Here is a tiny trained network, its code and every weight. The questions are about switching its units off for an input and a class, where a switched-off unit gives its printed mean instead of its output.

import numpy as np


def w(rows, s, z=0):
    codes = np.array(rows[::2]) - 128.0
    scale = np.full(codes.shape[1], s)
    scale[-1] = z or s
    return codes * scale


def norm(h):
    return h / np.sqrt((h * h).mean(-1, keepdims=True) + 1e-5)


def f(y):
    return np.maximum(y, 0)


def log_softmax(a):
    a = a - a.max(-1, keepdims=True)
    return a - np.log(np.exp(a).sum(-1, keepdims=True))


def net(x, mask):
    res = np.array(x, float).reshape(1, 6) / 4 @ E
    u = 0
    for l in range(2):
        y = f(norm(res) @ A[l][:, :-1].T + A[l][:, -1])
        res = res + np.where(mask[u : u + 8], y, B[l][:, -1]) @ B[l][:, :-1]
        u += 8
    return log_softmax(norm(res)[-1] @ U[:, :-1].T + U[:, -1])


A, B = {}, {}
E = w([
[180,138,96,104,186],'x0',
[176,118,43,182,46],'x1',
[60,1,35,181,128],'x2',
[186,40,146,81,22],'x3',
[162,163,168,32,200],'x4',
[135,123,127,217,93],'x5',
],0.0066)
A[0] = w([
[107,99,99,99,117,2],'L0N1',
[156,234,115,206,208,172],'L0N2',
[54,120,161,41,16,214],'L0N3',
[129,79,132,134,128,9],'L0N4',
[177,159,104,81,63,216],'L0N5',
[186,159,65,76,103,162],'L0N6',
[147,200,2,187,228,64],'L0N7',
[164,45,159,30,115,222],'L0N8',
],0.0086,0.0018)
B[0] = w([
[174,79,213,36,133,146],'L0N1',
[169,125,94,120,169,252],'L0N2',
[105,232,172,96,195,212],'L0N3',
[51,20,250,194,250,147],'L0N4',
[200,46,209,147,118,198],'L0N5',
[201,108,196,14,14,189],'L0N6',
[174,127,140,96,110,254],'L0N7',
[2,128,146,216,81,231],'L0N8',
],0.0061,0.0055)
A[1] = w([
[120,132,41,173,109,63],'L1N1',
[93,121,162,139,9,253],'L1N2',
[168,85,57,136,171,86],'L1N3',
[35,90,75,91,105,138],'L1N4',
[131,41,123,46,147,198],'L1N5',
[1,129,208,142,152,118],'L1N6',
[239,162,67,133,174,202],'L1N7',
[120,161,126,253,170,248],'L1N8',
],0.0099,0.0025)
B[1] = w([
[167,121,76,58,96,175],'L1N1',
[203,64,117,58,239,254],'L1N2',
[162,154,82,176,53,186],'L1N3',
[65,143,200,162,50,192],'L1N4',
[23,133,143,115,65,211],'L1N5',
[122,187,126,254,99,252],'L1N6',
[94,76,60,95,69,241],'L1N7',
[212,201,44,100,57,231],'L1N8',
],0.0062,0.0061)
U = w([
[145,205,195,109,134,171],'0',
[51,89,143,132,176,5],'1',
[162,118,201,11,83,144],'2',
[115,172,67,14,254,130],'3',
[193,145,70,88,63,40],'4',
[218,91,91,119,95,236],'5',
[23,129,168,120,81,144],'6',
],0.0095,0.0029)

Each question gives the input, the list of numbers given to net, and the class t.
The units are the neurons (one row each of A and B). Each row of codes is followed by its name. A weight is (code - 128) times the scale printed after its matrix; where a second scale follows, it is the last column's (A, B and U).
mask holds one flag per neuron, layer by layer. A switched-off neuron (its flag False) gives its mean, the last column of its row in B, instead of its output. The means were averaged over made-up inputs and are rounded, as every weight is.
A unit's drop is (log p(t) with every unit on - log p(t) with that unit switched off) / (log p(t) with every unit on - log p(t) with every unit switched off).
The circuit of an input: a set's keep is (log p(t) with only the set's units on - log p(t) with every unit switched off) / (log p(t) with every unit on - log p(t) with every unit switched off). Starting from the 12 units with the biggest drops (on a tie, the unit counted first), units are removed one at a time, each time the one whose removal leaves the highest keep (on an exact tie, the one counted first), for as long as the keep stays at least 0.8.
circuit, biggest first: the units of the circuit, biggest drop first
k most important neurons of layer l: the k neurons of layer l with the biggest drops, biggest first
drop of u: that unit's drop, to one decimal
input [-7,-8,0,7,1,-5], class 0: circuit, biggest first => L0N3, L1N6
input [1,-2,-3,-4,4,3], class 3: most important neuron of layer 0 => L0N2
input [2,-5,-3,-4,-4,5], class 5: 2 most important neurons of layer 0 => L0N3, L0N2
input [-1,1,0,-2,-5,-6], class 0: 3 most important neurons of layer 0 => L0N2, L0N6, L0N3
input [4,-3,8,-1,6,7], class 6: circuit, biggest first => L1N5, L1N2
input [-6,-6,-1,-4,-8,-8], class 0: 2 most important neurons of layer 0 => L0N3, L0N8
input [-3,-6,1,2,-8,-7], class 0: 3 most important neurons of layer 1 => L1N6, L1N7, L1N5
input [4,1,7,6,4,1], class 6: 2 most important neurons of layer 1 => L1N5, L1N4
input [2,7,-2,8,-2,-3], class 2: 2 most important neurons of layer 0 => L0N6, L0N3
input [3,-7,0,-2,-2,7], class 5: drop of L0N5 => -0.1
input [6,-3,8,5,0,5], class 6: drop of L0N4 => 0.1
input [3,8,2,2,2,1], class 2: drop of L0N6 => 0.5
